[128 = 0]
0 [137 103 134 121 150 158 113  88 173 112 115 132 109  85 111 179 161 123
  96  98 117  70 131 144 243 173 133  94 143 101 117 132]
1 [142 134 189 144 171 168 124  96 148 108 136 167 151 145 139 173  85 211
 155  74 119 124 170 126 206 180  94 164 129 109 128 121]
2 [139 166 193 112 165 107  80 113 106  99 135 136 115 127 112 151 140 208
 129  68 128 103 119 137 182 157  96 126 124  80 171 135]
3 [139 114 138 104 160 119 112 116 149 131 127 140 139 147 132 143 130 151
  84 131 145 129 148 128 156 158 109 114 127 156 124 131]
4 [109 146 144 130  90 132 127  87 124 134 101 124 137 119 117 139  90 132
 116 112 126 103  89 117 162 141 109 150  90  94 122  88]
5 [124 111 123  98 191 129  56 109 129 121 130 120 135 195 128 132 128 170
  71 120 161  93 104 111 155 137 156 118 104 123 132 111] : 3 2 4 0
6 [144 140 114 166 200 112  64  97 140 146 126 151 131 126  92 124 106 192
 117  84 177  90 161 135 163 135 133 114 168 137 109 128] : 3 5 2 1
7 [116 131 162 111 137 142 126  76 158 120 162 136 139 180 123 149 119 195
  77 110 151 113 119 108 195 159 126 137 114 136 126  96] : 3 5 4 1
8 [127 116 170 102 165 117 125 167 101 120 125 105 196 172 116  92 142 154
 156 151 119 119 169 117 158 152 115 122 169 122  91 124] : 3 5 7 6
9 [111 153 157 132 133 101  88  33 137 112 109  99 162 173 142 133 138 165
  67 135 118  73 152 141 189 210 128 153 100 226  74 122] : 7 3 5 4
10 [129 109 146 140 177 103 123  84 133 146 116 140 126 112 147 121 125 159
  80 121 160 121 161 146 179 136 138 116 126 149 104 110] : 3 6 7 5
11 [155 156 186 145 184 102  55 109 154 138  99 177 142 165 159 196  93 179
 121 100 168 105 151  98 209 138 116 131 176 174 118 119] : 6 3 1 10
12 [150 110 166 183 154 134 128  99 151 119 106 174 156 147 147  83 142 152
  87 111 148 117 123 128 192 136 132 125 135 196  95  87] : 10 3 7 6
13 [ 89 137 117 133 161 187 127  95 148 133  97 153 130 134 123 181 150 252
 130 116 118 105 114 123 225 193 120  58 127 130 134 113] : 7 0 1 3
14 [108 143 128 116 159 133 149 113 152 114 139 116 133 172 150 170 125 151
  92 171 173  98 155 105 188 141 107 108 130 112 159 127] : 3 7 10 5
15 [117 108 138 113 152 164 100  75 116 105 121 121 151 118 136 127 118 220
 124 126 119 118 120 117 189 157 118  94 145 155 141 130] : 3 13 7 10
16 [128 119 125 164 162 110  80 107 130 117 128 123 142 137 123 127 125 148
 102 102 150 112 104 119 146 152 111 133 125 141 124 118] : 3 10 5 6
17 [117  92 140 126 160 121 110 100 158 122 131 110 116 153 119 114 134 143
 112  81 158  99 136 113 151 173 154 133 139 173 107  94] : 16 3 10 7
18 [130 152 166 104 162 148 130  90 145  96 138 143 110 124 140 164 118 165
  87 109 152  95 130 105 194 145 147 138 115 116 157 111] : 7 14 3 10
19 [114 127 143 146 180  94 112 152 171 111 118 140 122 146 151 167 133 114
 127 110 148  78 134 126 157 172  96 113 119 160 114 112] : 3 16 17 10
20 [140 128 141 140 156 129  91  94 154 131 127 142 142 123 149 139 123 121
  74 106 144  86 125 113 204 153 118 118 123 119 111 121] : 16 3 10 18
21 [117 130 129 136 180 118  88  76 152 112 116 153 163 119 149 109 124 146
  57  90 121  98 187 102 177 175  93 134 139 156  96 106] : 20 10 3 16
22 [129 111 136 141 168 128 119  69 141 145 116 117 113 161 121 114 123 113
  63  99 140 114 134 100 124 144 140 129 142 122 131 131] : 16 17 3 20
23 [141 120 120 133 149 111  93 114 134 119  85 105 147 122 123 113 129 199
  84  81 147  89 144 107 131 193 116 107 127 161 121  98] : 16 17 3 21
24 [ 97 126 164 126 164 112 110 100 168 142 113 148 171 129 152 138  99 202
  87 124 147  89 145 116 156 163 134 106 124 123 115 137] : 3 10 20 7
25 [158  89 159 123 181 100  86  74 135 149 153 162  94 173 157 147 128 183
  95  99 151 118 160 128 179 149 109 113 107 132  49 112] : 10 3 20 7
26 [ 89 128 178 129 166 100 149  54 200  99 104  70 111 175 145 166 115 108
 157  83 136 107 179 142 124 133  92 158 137 174 131  74] : 17 19 22 3
27 [122 132 175 108 150 169  95  88 172 113 108 105 128 141 156 152 142 175
  86 134 151  67 149 141 173 151 114 124 121 160 145 104] : 18 3 7 20
28 [143 121 134 147 125 117  95 109 150 155 114 123 140 165 133 139 123 133
 108 108 147 120 137 137 174 177 113 117 138 149  84 122] : 3 16 20 17
29 [121  99 143 160 169 127  91 127 163 169 120 106 145 155 110 100 154 146
  88  88 134 101 139 112 210 173 129 103 172 132  96  97] : 28 17 20 16
30 [169 122 139 156 155 120 110 120 177 140 139 144 153 106 116 116 134 138
 150  95 115 140 123 133 144 112 116 130 141 128 129 113] : 16 3 28 20
31 [111 121 162  93 126 141 146  60 149  96 135 173  74 161 124 174 140 166
  93 129 167  90 128 125 134 151 123 103 133 141 131 116] : 18 7 3 27
32 [141 152 165 128 180  90  75  80 154 120 116 186 152 159 140 139 116 209
  69  93 165  51 134 147 178 137 108 121 141 149 103 118] : 24 6 11 20
33 [139 133 153  98 128 160 116  71 129 132 119 142 129 143 103 202 128 169
  97 138 104  93 133 126 184 186 117 106 103 152 182  98] : 18 27 7 3
34 [142 102 166 138 206  89  93  82 115 131 125 156 104  96 120 162 104 179
  62  93 153  75 123  97 191 190 113  80 116 103  81 108] : 20 25 10 24
35 [122 136 182 105 133 148 120  87 147 146 124 141 139 126 123 172 114 157
  97 153 129 111 126 113 150 129 107 116 127 162 144 112] : 3 33 27 18
36 [124 112 140 110 152 113  71  79 151 117 120 162 158 132 165 114 116 156
  46  94 127  68 169 124 199 227 129 113 157 126 115  96] : 21 20 24 23
37 [115 121 117 121 133 117 109  85 149 107 122 144 119 128 134 115 128 151
 111 136 147 134 146 138 138 126 106 117  98 129 152 100] : 3 16 10 35
38 [150 132 151 113  82 111  88 151 120 125 128 128 151 147 154 128  98 179
 139 126 187 109 106 137 169 186 114 117 154 169 122 130] : 28 3 16 23
39 [108 122 146 132 149 141 114 101 138 117 110 137 129 159 146 131 111 160
 104 125 132 103 123 130 155 126 120 119 129 124 131 113] : 37 3 16 35
40 [119  98 140 155 194 117  94  64 180 145 106 123 136 145 134 179 102 193
  99  85 158  89 132 109 217 194 139  86 144 151 120 111] : 24 20 34 29
41 [139 101 163 151 187 125  87  98 176 144 101 120 163 116 120  73 117 203
 118 128 150  64 168 121 158 176 140 124  78 146 122  99] : 24 23 10 17
42 [119 140 163 111 127 162 129 105 163 126 119 182 113 166 133 132 112 175
 124 104 165  89 153 126 186 158 144 114 124 142 106 122] : 39 7 18 31
43 [115 117 158 106 167 110  70  77 176 124 114 154 126 184 134 144 118 199
 109 108 137 104 116 116 169 139 140 152 125 121 117 123] : 39 7 5 24
44 [ 98 154 131 119 133 135 132 104 113 134 105 131 113 167 164 165 153 135
 101 143  91 101 144 108 159 139  99 145 123 167  86 127] : 39 3 35 28
45 [147 124 126 110 137 157 110 106 135 153 133 145 126 133 138 154 104 104
  86 101 113  81 158 119 162 140 112 129 108 100 134 148] : 20 39 3 22
46 [106 132 178 126 166  93  65  59 140 111 140 163 160 148 122 175 128 191
  66  89 154  59 119 100 214 161 114 158 142 144 105 117] : 32 43 7 20
47 [168 104 168 128 205  65  65 119 131 152  99 106 232 150 136  99 142 237
  84  95 179  30 214 117 170 185 105  94 151 166  96 119] : 41 23 32 24
48 [116 114 141 137 165 140 110  93 162 117 111 158 118 142 109 150 140 162
 114  87 128 104 147 147 177 174 141 117 122 154 109  89] : 17 42 39 3
49 [123 152 154 117 123 127 122  87 137  96 128 166 123 166 121 146 127 153
 120 187 139 117 111 108 148 154 130 155 115 166 145 135] : 35 39 3 37
50 [136 123 136 136 151 122 115 111 135 139 115 151 127 129 135 140 113 136
 120 147 141 152 160 121 150 150 134 107 140 145 147 122] : 3 37 39 10
51 [117 144 140 111 147 156  91  49 161 105 114  93 116 167 146 153 113 143
  89  85 138  81 158 102 127 155 128 124 123 160 151 125] : 27 22 39 17
52 [119 129 172 125 151  99 129  86 176  80 116 160 217 172 142 127 115  92
 135 158 141 110 109  90 118 131 170 165 142 152 173 115] : 49 39 50 35
53 [130 140 153 147 150  95 117 105 130 140 121 103 108 135 148 118 127 143
 101 117 171  97 120 151 172 149 114 170 125 128 151 116] : 16 39 10 20
54 [132  95 122 160 143 108 102 129 168 130  90 118 117 122 117 110 140 124
  68 111  97  79 122 131 193 169 126 119 175 141 111 107] : 29 20 28 16
55 [ 91 147 147 130 127 114 112  60 183  94 115 138 132 167 132 156 142 193
  73 130 135  62  71 138 235 171 114 170 137 117 154 123] : 7 46 43 18
56 [127 121 142 137 118 114  86 107 137 121 141 172 173 164 138 161 156 131
  94  87 135  64 112 108 176 121 126  98 127 137 153 108] : 20 39 16 3
57 [132 111 129 115 140 133 123 125 127 147 140 104 114 155 115 135 137 141
 144 110 138  86 136 167 169 149 122 101 145 114 123 111] : 39 28 3 48
58 [108 127 163 138 158 132  96  84 167 131 114 132 136 165 154 136 107 199
  88 110 126  93 164 129 170 162 126 108 122 153 111  98] : 24 39 48 27
59 [103 159 172 100 214 109  84  73 133  99 109 156 137 128 132 139 138 189
  61  83 178  63 122 109 178 159 147 103 112 135  76  77] : 32 46 34 58
60 [155 135 136 145 159 120 105 109 151 146 139 154 163 144 102 143 115 169
 117 118 132 135 163 158 156 141 117 107 148 147 143 118] : 50 3 30 28
61 [126 122 111 138 145 108  90 122 124 110 128 120 110 135 147 147 126 124
  99  72 124 106 156 147 190 160 124 106 112 145  82 111] : 28 20 48 16
62 [ 97 181 146  86 110 176 139  52 104  65 149 189  98 131 133 203 137 180
  93 160 106 111 139 105 155 122 136 114  90 108 145 147] : 31 18 49 33
63 [166 118 160 137 141 140  83  89 147 119 128 109 163 170 191 100 106 116
  90 162 129 103 119 120 195 166 140 122 117 121 101 107] : 20 28 39 3
64 [135 106 144 116 184 129  90  88 173 132 137 121 135 160 147 102 118 198
  82  99 153 111 119 107 171 163 151  97  83 125 132  87] : 5 58 7 43
65 [158 104 165 158 161 122  71  55 170  97 127 205 159 148 138  74 125 201
  92 127 148 108 143 154 191 150 132 102 157 233  97 106] : 12 32 58 10
66 [144 118 137 112 119 135 111  88 164  93 115 143  75 153 152 150 111 190
  84 110 134  92 104 117 197 130 165 159 112  75 139 110] : 18 43 39 7
67 [130  86 133 120 179 138  69  89 155 150 122 139 127 146 137 115 118 139
  80  74 134  87 114 123 225 194 152 109 104 123  85 101] : 20 64 29 48
68 [119 123 134 140 189 109  43  79 157 145  95 138 157 168 141 108 143 160
 111  96 147  88 166 100 165 173 100 132 135 162 106 103] : 21 58 16 28
69 [113 137 115 167 116  85 122 105  92 129 140 158 152 117 115  95 111 114
 120 116 150  74 143 127 151 187 135 129 146 155 122 120] : 16 28 50 53
70 [ 97 123  97 123 135 122  74 139 164 114 121 134 142 135 135 123 110 135
 105 104 146 104 108 121 166 151 120 145 151 122 118 123] : 16 39 20 28
71 [165 142 128 122 145 120 105 101 138 128 113  98 139 154 147 140 129 212
  90  83 144  87 127 115 195 163 134 117 116 153 120  99] : 23 58 64 7
72 [146 103 135 129 130 112  97 135 135 124 146 114 177 128 133 116 133 162
 145 123 142 109 138 127 136 140 107 133 118 146 105 134] : 16 3 30 28
73 [112 141 171 147 149 149 113 122 158 132  98 176 132 150 138 143 145 199
 131 102 158 125 184 142 180 179 134 137 125 200 139  99] : 48 42 58 60
74 [128 113 150  82 152 106  95  92 164 115 148 160 134 147 159 164 105 175
  67 108 147 128 134 111 139 123 121 126 113 141  96 114] : 3 43 39 7
75 [127  89 138 135 147 137 111  64 157 157 110  95 150 136 113 119 119  99
 104 123 137 116 149  98 157 153 136 135 101  84 146 112] : 22 45 20 39
76 [106 138 108 138 152  92 130 130 155 141 123 149 132 151 136 143 115  83
 110  77 146  83 164 123 150 172 105 113 135 174  79 110] : 19 61 28 17
77 [128 113 166  87 145 145  99  98 122 144  94  86 203 147 111 114 113 202
 172 125 152 110 144 120 201 165 113 129 171 166  97  74] : 15 8 72 71
78 [119 131 116 138 144 127 108  83 131 123 110 150 117 132 124 147 111 134
 122 107 129  92 143 137 162 149 139 114 116 130 110 134] : 39 48 61 20
79 [ 95 145 144 127 222 101  80  84 168 122 148 119 149 198 122 146 157 240
 103  90 107 123  48  97 199 156  95 105 113 112 131  84] : 43 64 7 5
80 [114 154  96 116 138 142 103 119 134 113  98 126  71 142 150 163 123 153
 106  73 148  64 130 139 190 146 123 112 112 153 123  93] : 61 78 48 71
81 [121 102 137 119 152 125 135 110 130 116 134 116 129 125 141 160 167 181
 135 121 114  98 131 112 140 136 111 136 138 125 110  97] : 39 72 57 3
82 [129 129 124 131 175 159 104 103 146 142 127 153 103  90 124 169 151 223
 101 111 134 118 184 142 134 141 117 138  97 149 107 108] : 48 81 10 3
83 [151 120 118 107 174 142  77 115 175 113 107 182 187  97 118 155 127 125
  81  98 166  87 160 135 189 183 120 150 118 143  84 135] : 20 21 3 48
84 [167  98 158  90 140 116 120  84 167 118 118 171 170 117 118 135 113 159
  63 110 154  52 141 116 217 174 105 145 150 128 136  94] : 20 36 83 46
85 [151 136 139 144 161 116  96 102 104 113 134 180 146 143 113  85 117 132
 111 122 151 143 116 120 120 171 147 143 122 155 135 126] : 16 50 69 3
86 [ 90  94 153  90 169 129  73  55 142 148 162 114 139  86 130 157 134 234
  74 103 137 126 148 133 166 155 126 125 102 175 131 103] : 82 15 58 74
87 [122  81 127 133 209 138 128 140 134 136 142  89 136 108 103  45 152 168
 115 118 167 115 138 106 182 119 131  93 149 175  87 117] : 29 17 10 72
88 [ 90 113 114 110 139 142 120 102 123  93 125 117 125 144 129 166 123 190
 106 106 131  82 110 122 140 102 117 137 101 112 131 110] : 39 81 37 78
89 [115 111 130 104 139 126 122 107 152 117 137 136 133 163 134 141 136 145
 117 119 137 138 178 124 171 149 136 132 106 146 140 117] : 3 50 37 39
90 [164 124 114 134 165 124 136  98 137 138 139 155 120 154  96 129  98 152
 109 110 154 132 148 165 135 136 136 106 150 156 133 108] : 60 50 3 78
91 [127 116 161 106 153 129 103  79 162 150 111 144 134 149 156 148 143 117
  69  99 159  50 128 127 169 157 105 144  97 176 102 137] : 20 27 3 28
92 [148 155 164 119 124 134 109  75 134 131 119 121 120 172 146 173 128 181
  94 136 112 107 115 123 183 136 112 136 120 141 144 116] : 35 39 7 33
93 [152 104 129 131 136 126 103  91 120 120 107 155 121 137 111 148 128 131
  79  87 111  96 145 128 164 179 159 111  92 125  94  97] : 78 48 61 20
94 [117 119 139 124 194  97  97  63 137 126  90 133 127 133 124 135 131 168
  85 102 114  89 172 116 190 153 115 137 111 118  97  92] : 21 10 58 48
95 [120 104 107 132 123  96  92  75 188 128 130 133 129 116 170 129 118 116
 102 100 139  81 128 137 173 158 128 140 111 157 152 119] : 20 78 70 37
96 [182 147 130 108 174 112 108 110 108 110 136 137 103 166  85 110 139 176
 102 117 154 127 123 151 195 198 115 111 110 151 163 112] : 3 90 71 60
97 [149 142 151 129 168 114  59  98 146 116  89 144 210  59 172 173 129 185
  70  76 157  56 193 109 159 168 134 136 142 122  96 124] : 83 21 24 36
98 [136 130 172 124 171 144  90  96 155 153  89 139 126 126 146 139 128 168
  95 101 118  48 115 122 168 161 118 120 135 147  64  98] : 58 20 91 48
99 [134 154 152 153 147 109 138  75 159 145 103 104 142 141 137 140 117 168
 106 119 126  71 116 127 217 138 118 122 133 167 115  97] : 71 92 58 20
100 [163  84 182 161 188 104  96 102 104 175 127 167 121 118 110 143 123 117
  90 125 111  50 150 123 191 207 121 122 142  81  71 128] : 34 20 93 98
101 [160 153 167  99 152 133  89  90 179 105 123 166 132 202 149 131 117 216
 108  98 125 133  97 141 196 128 106 132 119 125 144 116] : 43 92 7 39
102 [141 122 168 123 154 121  92  75 161 116 106 148 113 107 128 146 147 155
  64 109  95  92 135 118 196 177 139 129 132 128 115 104] : 20 94 48 93
103 [119 108 184 137 138 140 110 104 144 104 131 147 105 111 102 156 113 156
 131 116 111 117 141 144 175 178 139 121 133 116 122  86] : 48 102 78 39
104 [143 115 128 113 164 145 105 146 126 114 138 151 191 129 128 110 129 118
 127 112 153  91 181 138 179 103  98 103 191 115  59  98] : 8 72 57 60
105 [118 104 141 111 149 130  85  54 146 127  89 129 163 131 165 134 117 188
 108 133 133 117 113 124 153 170 111 132 130 152 122 117] : 15 39 58 24
106 [120 130 164  74 142 163 104  85 125 157 119 143 162 133  96 162 146 196
 141 144 126 108 121 126 184 187 109 125 111 166 146 123] : 33 35 15 105
107 [111 139 131 122 159  88  90 108 127 132 119 125 154 120 129 133 130 218
 119 109 151  73 154 119  87 150 130 103 117 153 124 122] : 23 24 72 16
108 [ 93 121 132 121 150 138 102  98 111 129 118  98 130 149 164 123 103 159
  83 104 147  82  98 116 171 145 150 113  85 123 166 115] : 39 5 88 64
109 [120 105 125 117 176  96 106  81 168 134 118 157 144 139 104 145 120 167
  72 119 164  94 116 130 185 129 111 110 111 155 101 123] : 3 10 20 74
110 [118 133 148  82 152 144 123 121 162 130 129 110 149 188  98 152 133 182
 134 141 123 108  96  96 154 178 122 117 129 177 202 111] : 106 33 35 49
111 [165 100 172 144 174 132  56  99 127 173 139 123 120 186 131  98  95 137
  83  87 151  73 140 126 224 172 142 101 118 102 118 108] : 67 20 29 64
112 [118 105 159 131 167 152 116 127 140 151 103 114 107 109 145 140 139 161
 108  61 141  96 161 144 158 162 135 120 128 170  58  90] : 48 98 17 61
